(in the rows, 128 means zero)
Known rows:
z_478: [132 207  98 127 163  59 143 166 135 120 181 155 167 135 151 148 108 155
 127 103 134 108 129 152  93 212  82 166  85 136 135 195 139  26 178 132
 101 101 133 114 122  96 108  90 188  62  68]
z_76: [139 140 116 124 110 127 154 159 121 110 175 174 140 107 153 134 153 123
 124 103 133 124 158 119 130 171  96 166 109 183 133  94 114 125 134 108
 123 122 130 108 124 155 117 118 138 144 153]
z_151: [122 134 129 124 115 146 157 150 111  89 143 154 127 104 137 122 137 129
 115  94 129 151 139 124 142 112 109 113 126 183 139  97 109 146 129 137
 136 165 118 120 131 155 130 122 124 151 146]
z_700: [171 112 148 150 125 107 105 131 113  69 131  99 148  77 124 136 147 148
 136  98 157 107  84 147  98 119 101 134 112 138 144 113 108 129 121 132
 152 141 121  92 125  95 110 127 129 180 153]
z_858: [145 140 116 139 112 127 155 157 126 105 179 172 140 102 154 139 166 108
 132 100 131 116 164 118 122 171  76 173  92 184 132  90 110 128 139 108
 122 111 134  98 117 155 115 107 138 153 161]
z_289: [130 137 125 124 113 138 155 153 115  97 157 163 133 105 144 128 146 125
 120  98 131 138 148 122 136 139 102 138 117 182 137  96 111 137 132 124
 131 145 125 113 128 154 125 120 131 149 150]
z_350: [180 117 138 155 125  95 104 138 123  81 155 107 158  79 134 144 159 145
 142 100 157  88  97 141  86 156  88 174  95 139 140 113 109 118 121 115
 141 110 124  83 118  98  99 124 138 174 159]
z_883: [ 89 131  67 120 100 154 116 102 135 131 126 182 173 120 133 100 118 204
 108 108 133 125 186  92 122 128 167 164 191 153  83  83 149 130 163 125
 133 123 119 131  87 182 128 136 146 162 186]
z_519: [180 119 133 138 122  90 101 141 121  91 158 113 161  83 136 143 150 159
 135 106 159  90  95 141  91 171 104 178 108 138 140 116 113 108 117 108
 140 112 124  89 123  97 100 133 143 164 153]
z_736: [140 140 116 124 110 127 153 159 122 110 176 173 141 106 152 135 152 123
 123 103 132 124 158 119 130 170  95 165 108 183 134  94 113 125 133 107
 122 122 130 108 124 155 117 117 139 144 153]
z_631: [ 85 130  59 119  98 155 112  95 138 133 122 183 178 121 131  98 115 212
 107 110 133 123 190  89 120 127 174 168 199 149  76  81 153 129 167 126
 133 122 119 132  82 186 129 138 148 163 191]
z_537: [138 171 101 101  62 128 192 130 129 151 225 123 149 151 188 111 146 131
 104 108 133 109 139 105 139 184 110 156 112 152 188 121 123 185  34 114
 155 188  95  89 137 194 121 207 151 131 113]
z_592: [124 134 130 127 117 146 158 149 111  87 143 155 127 102 138 123 140 125
 118  95 130 150 140 124 142 113 106 114 124 183 139  95 109 147 130 137
 136 163 119 118 131 154 130 121 124 154 147]
z_913: [134 153 114 142 125  87 126 139 126 115 171 155 136 124 160 128 144 131
 109 114 163  97 131 114  76 198  84 136  81  91 141 111 111 103 146 116
 115  94 135  98  94 113 113  79 159 126  94]
z_488: [110 129 138 122 162 102 105 138 145  78 141 146 165  92 154 158 139 132
 153  84 124 138 131 102 140 154  93 111 121 105 118 131  82 156 100  98
 109 131 141  97 130 113 121 129 168 164 121]
z_932: [134 135 129 144 115 142 157 148 117  86 153 159 130 100 144 132 159 106
 130  93 128 134 151 123 130 123  80 132 100 184 136  91 107 146 139 131
 134 142 128 104 121 156 125 107 126 162 158]
z_855: [100 135  62 120  97 143 116 108 141 140 144 190 179 121 141 108 128 197
 113 113 134 110 193  91 116 160 156 191 177 153  83  80 148 120 164 111
 125 102 126 124  85 182 121 132 153 158 189]
z_571: [108 209 112 125 178  79 152 159 120  94 140 132 155 133 129 137  78 166
 118  90 126 147 102 167 114 139 102 103 110 144 142 216 139  37 179 172
 117 160 116 133 137  92 122 102 176  57  53]

Facts:
z_958 ω z_53; z_420 ω z_28; z_719 ω z_263; z_726 ω z_488
z_144 ω z_742; z_631 ω z_682; z_631 ω z_318; z_570 ω z_609
z_570 ω z_672; z_736 ω z_280; z_90 ω z_837; z_902 ω z_721
z_900 ω z_788; z_742 ω z_144; z_932 ω z_709; z_498 ω z_331
z_498 ω z_302; z_498 ω z_709; z_537 ω z_875; z_537 ω z_825
z_537 ω z_148; z_478 ω z_265; z_478 ω z_574; z_478 ω z_571
z_303 ω z_437; z_303 ω z_863; z_621 ω z_631; z_621 ω z_318
z_630 ω z_134; z_709 ω z_302; z_709 ω z_498; z_858 ω z_134
z_931 ω z_351; z_263 ω z_367; z_229 ω z_389; z_863 ω z_672
z_12 ω z_420; z_12 ω z_829; z_913 ω z_180; z_913 ω z_221
z_665 ω z_347; z_665 ω z_289; z_806 ω z_350; z_449 ω z_389
z_348 ω z_825; z_203 ω z_378; z_700 ω z_620; z_28 ω z_732
z_389 ω z_491; z_134 ω z_806; z_134 ω z_630; z_829 ω z_420
z_829 ω z_12; z_520 ω z_393; z_367 ω z_719; z_367 ω z_861
z_148 ω z_348; z_302 ω z_498; z_302 ω z_932; z_974 ω z_825
z_974 ω z_664; z_928 ω z_389; z_534 ω z_420; z_501 ω z_592
z_501 ω z_14; z_812 ω z_109; z_350 ω z_806; z_350 ω z_134
z_519 ω z_685; z_772 ω z_571; z_837 ω z_281; z_571 ω z_812
z_76 ω z_489; z_289 ω z_665; z_330 ω z_620; z_330 ω z_700
z_330 ω z_813; z_330 ω z_693; z_199 ω z_109; z_199 ω z_21
z_646 ω z_928; z_825 ω z_875; z_825 ω z_537; z_171 ω z_674
z_883 ω z_682; z_855 ω z_631; z_488 ω z_151; z_685 ω z_731
z_714 ω z_883; z_875 ω z_537; z_875 ω z_974; z_954 ω z_14
z_109 ω z_772; z_463 ω z_570; z_463 ω z_437; z_463 ω z_863
z_378 σ brogin; z_958 σ skade; z_664 σ fasul; z_420 σ brogin
z_620 σ brogin; z_180 σ neflu; z_719 σ fasul; z_726 σ fasul
z_144 σ brogin; z_631 σ fasul; z_570 σ fasul; z_736 σ fasul
z_265 σ neflu; z_90 σ tavo; z_902 σ brogin; z_318 σ fasul
z_900 σ fasul; z_742 σ skade; z_331 σ fasul; z_932 σ fasul
z_498 σ brogin; z_537 σ fasul; z_478 σ skade; z_303 σ brogin
z_621 σ skade; z_630 σ fasul; z_861 σ fasul; z_280 σ tavo
z_709 σ tavo; z_672 σ brogin; z_858 σ fasul; z_931 σ fasul
z_263 σ neflu; z_815 σ tavo; z_229 σ skade; z_863 σ brogin
z_393 σ skade; z_12 σ fasul; z_674 σ fasul; z_609 σ fasul
z_913 σ skade; z_665 σ fasul; z_806 σ neflu; z_449 σ skade
z_813 σ brogin; z_682 σ skade; z_348 σ fasul; z_693 σ brogin
z_203 σ fasul; z_700 σ brogin; z_28 σ fasul; z_721 σ fasul
z_389 σ skade; z_134 σ skade; z_829 σ fasul; z_520 σ tavo
z_367 σ brogin; z_21 σ tavo; z_148 σ skade; z_833 σ neflu
z_302 σ tavo; z_974 σ neflu; z_928 σ fasul; z_53 σ neflu
z_242 σ brogin; z_534 σ brogin; z_369 σ skade; z_501 σ brogin
z_281 σ skade; z_812 σ fasul; z_350 σ brogin; z_519 σ brogin
z_437 σ fasul; z_788 σ fasul; z_772 σ tavo; z_837 σ fasul
z_571 σ skade; z_76 σ fasul; z_289 σ fasul; z_14 σ skade
z_574 σ skade; z_330 σ fasul; z_489 σ fasul; z_199 σ fasul
z_646 σ fasul; z_825 σ brogin; z_171 σ skade; z_592 σ fasul
z_151 σ fasul; z_883 σ fasul; z_347 σ fasul; z_855 σ fasul
z_488 σ tavo; z_732 σ brogin; z_731 σ fasul; z_685 σ tavo
z_351 σ fasul; z_714 σ fasul; z_221 σ skade; z_55 σ fasul
z_875 σ brogin; z_954 σ skade; z_109 σ fasul; z_463 σ tavo
z_491 σ brogin

Rows:
No name comes twice in this set of rows, the named rows included.
[156 169  83  98 111  96 167  93 124 162 195  86 134 141 195 158 148 133
  93 115 128  80 115 131 118 177 107 145 115 107 168 114  60 150   9 136
 173 132  91 106 130 177 126 219 186 150  70] -> z_974
[147 138 103 119 161 105 132 116 110 114 130 123 119 100 154 172 144 132
 107 106 127 109 123 145 117 134 102 126 123 137 120  91  49 104  99 144
 148  93 116 130 124 140 131 139 169 163 103] -> z_833
[100 126 143 121 166 111 108 133 138  70 126 136 159  91 146 152 131 138
 148  80 123 151 120 105 147 126 103  86 129 105 120 134  82 163  96 112
 114 153 134 103 135 113 126 133 161 165 117] -> z_280
[ 60 139  72 137 123 134  90  70 129 117  86 146 159 135 122  79  90 226
  82 112 162 125 141  91  81  96 178  85 189  59  92 103 148 128 173 162
 138 139 110 135  61 144 137 109 151 147 121] -> z_682
[177 114 144 162 127 102 105 133 120  71 140 101 152  77 128 142 158 140
 143  96 155  96  92 145  89 132  86 153  95 139 142 112 107 127 123 127
 147 124 125  83 117  97 105 121 132 181 159] -> z_498
[157 108 158 150 130 122 109 123 105  52 104  84 138  75 113 127 134 152
 130  92 155 130  68 151 109  72 112  93 126 138 149 117 106 145 117 155
 163 175 112 101 130  94 121 132 118 186 148] -> z_620
[ 91 148  57 137 113 103  87  88 146 147 140 173 175 137 148 100 117 209
  97 124 165  83 170  85  61 188 148 164 153  61  88  97 149  97 177 117
 115  72 130 115  54 141 118  97 173 139 130] -> z_621
[131 138 121 123 113 137 156 154 115 101 160 164 135 106 146 127 144 127
 118  99 131 138 149 121 136 144 105 140 119 184 136  97 111 135 130 122
 130 144 122 113 128 155 123 122 133 146 149] -> z_55
[121 179 106 121  87  98 163 109 127 141 201 103 138 160 183 101 128 142
  86 115 162  97 104 104  90 183 107 103  93  63 191 138 120 164  56 135
 148 174  98  88 109 148 122 165 161 114  55] -> z_148
[106 145 134 145 136 118 133 126 108  83 122 129 116 118 137 111 122 138
  98 101 160 138 103 123  93 110 104  56 105  91 149 115 106 133 141 160
 134 158 117 114 104 112 132  88 136 135  84] -> z_14
[141 189 101 112 143  98 169 184 130 115 186 174 171 118 146 155 121 143
 142  93 105 131 158 155 145 188  92 199 110 225 128 172 138  51 165 121
 110 125 130 122 150 138 110 126 169  85 130] -> z_199
[125 197 109 108 156 109 176 182 121  99 161 159 167 117 131 149  99 152
 139  84  97 157 141 168 159 142 104 160 126 233 133 193 140  53 168 149
 119 164 119 135 162 134 120 134 163  78 118] -> z_812

The same elements again, as new rows of numbers:
Known rows:
z_491: [123 130 122 110 146 139 133 164 117 128 106 120 121 136 116 137 103 134
 123 131 163 139 142 140 130 131 118 101 147 136 133 122 120 138 142 147
 114 122]
z_171: [129 136 124 134 131 113 136 129  98 129 131 155 134 130 130 127 117 136
 128 138 154 132 127 131  99 126 143 124 108 124 133 127 130 132 129 130
 136 133]
z_620: [124 117 131 135 141 128 128 145 149 129 134 119 107 115 114 117 118 129
 124 126 143 129 139 153 147 125 118 115 143 117 135 128 133 123 178 132
 148 124]
z_330: [131 112 129 138 120 107 128 134  93 123 135 109 122 116 130 124 146 110
 132 141 115 132 136 121 122 127 116 127 134 127 143 149 133 120 119 122
 129 123]
z_148: [133 111 121 136 139 110 124 138 168 123 121 160 125 127 142 107 114 141
 128 123 140 130 127 139  92 139 141 132  91 127 123 129 117 133 143 132
 127 137]
z_719: [127 123 132 129 125 121 125 122 135 127 125 118 128 124 129 129 138 122
 131 131 124 127 123 114 136 129 120 133 136 128 129 141 126 128 108 118
 127 125]
z_861: [124 122 134 129 127 124 122 117 152 129 123 119 126 123 127 130 136 123
 131 128 139 126 119 113 142 129 117 134 137 126 125 141 125 129 112 116
 131 124]
z_685: [128 117 122 127 116 129 121 129  97 129 136 133 129 138 121 136 117 116
 129 121 118 119 126 133 134 132 130 125 130 139 122 114 131 131 133 135
 141 128]
z_731: [125 123 133 129 126 126 123 116 151 128 123 119 126 123 127 129 136 124
 131 128 136 126 120 114 141 129 118 134 135 127 126 140 125 129 112 117
 129 124]
z_449: [124 135 117 118 136 117 137 146  77 131 112 150 134 139 125 145 101 133
 127 146 201 143 133 121  87 130 130 107 114 134 137 131 122 142 114 140
 119 126]
z_134: [128 127 128 143 131 102 133 133 106 131 140 153 124 124 126 127 116 133
 130 143 159 132 125 134 105 124 136 122 111 120 135 137 134 125 141 126
 153 131]
z_833: [134 129 126 117 129 133 116 125 151 154 134 119 119 136 136 147 118 126
 128 127 139 127 144 131 128 118 127 115 124 118 120 122 132 120 126 134
 126 129]
z_534: [132 143 120 124 140 121 136 138  98 127 130 114 141 116 126 103 125 125
 116 116  88 119 152 144 126 122 151 119 148 112 141 100 135 139 137 129
 120 136]
z_812: [127 127 137 123 118 156 116 130 159 121 138 124 149 105 126 142 152 120
 127 140  89 134  98 108 121 130 111 138 116 125 125 127 126 128 124 126
 115 113]
z_954: [129 136 125 136 131 110 136 132  98 129 133 154 134 130 130 127 116 136
 128 139 154 132 127 130  99 126 143 123 110 124 133 129 131 131 129 130
 139 134]
z_825: [135 106 124 129 146 126 122 165 184 116 117 128 115 125 138  96 120 141
 124 111  79 128 140 160 124 140 134 126 122 131 123 120 116 125 168 142
 115 137]
z_726: [129 125 130 129 122 119 128 127 115 124 126 116 131 126 133 128 142 121
 131 133 110 129 127 115 129 129 123 133 134 131 132 140 127 126 105 121
 121 127]
z_180: [132 127 128 117 131 134 112 120 170 157 133 120 116 135 132 148 114 127
 128 124 153 125 140 129 135 118 123 115 125 116 117 123 132 122 130 131
 131 128]

Rows:
No name comes twice in this set of rows, the named rows included.
[125 138 132 129 127 151 123 131 153 126 144 162 150 109 121 142 126 135
 124 144 139 136  96 122  95 127 129 130  90 117 124 114 129 134 150 133
 134 118] -> z_571
[128 119 129 135 139 123 132 153 121 125 136 118 111 117 118 116 122 128
 124 129 122 131 143 154 137 125 123 113 142 121 139 128 135 121 171 136
 141 127] -> z_700
[126 138 142 121 126 113 124 135 144 129 120 132 137 142 134 140 128 138
 133 135  94 124 102 105 151 128 137 134 148 139 110 142 123 129  82 118
 133 135] -> z_932
[123 123 125 112 130 128 126 138 112 128 104 113 129 134 125 147 123 120
 130 139 172 138 131 105 122 134 108 115 140 139 133 143 118 139  92 130
 106 117] -> z_928
[136 107 123 128 145 124 124 166 176 115 118 127 116 125 139  96 121 140
 124 112  75 128 141 160 122 139 136 126 122 132 124 120 116 124 166 143
 113 137] -> z_875
[131 140 128 130 123 139 130 143 105 122 146 160 154 114 129 139 131 132
 124 150 110 140 107 125  81 126 137 127  90 123 132 116 131 130 140 139
 125 123] -> z_478
[131 133 115 122 107 140 145 104  53 118 136 120 129 154 129 129 119 129
 133 110  72 123 133 164 130 122 122 149 116 161 135 107 129 115 131 128
 131 126] -> z_463
[126 138 127 124 118 139 145  89 115 119 122 106 125 139 133 123 138 137
 134 116  94 130 125 144 140 120 108 160 123 148 138 132 122 115 111 109
 121 122] -> z_570
[130 137 124 135 130 111 137 132  90 128 132 154 135 130 131 127 118 135
 128 140 148 133 128 131  97 126 144 124 108 125 134 128 131 130 128 131
 136 134] -> z_913
[135  99 126 131 131 115 116 138 183 117 114 121 123 122 147 106 140 126
 131 118  89 127 128 125 118 142 123 140 115 134 123 141 113 127 119 125
 108 131] -> z_537
[123 135 132 143 122 154 131  87 148 130 121 126 116 132 125 126 159 123
 131 119 205 125 136 101 155 135 130 136 134 117 122 141 132 128 127 129
 117 132] -> z_318
[128 120 127 121 109 162 111 138 124 123 150 140 149 119 117 150 130 114
 125 131  84 125 101 127 121 133 121 129 110 135 117 101 131 131 150 142
 131 115] -> z_772
[121 136 130 124 122 144 139  81 151 123 120 109 121 137 128 125 132 139
 134 112 122 128 119 140 153 121 102 161 125 144 131 133 121 119 117 104
 130 119] -> z_437

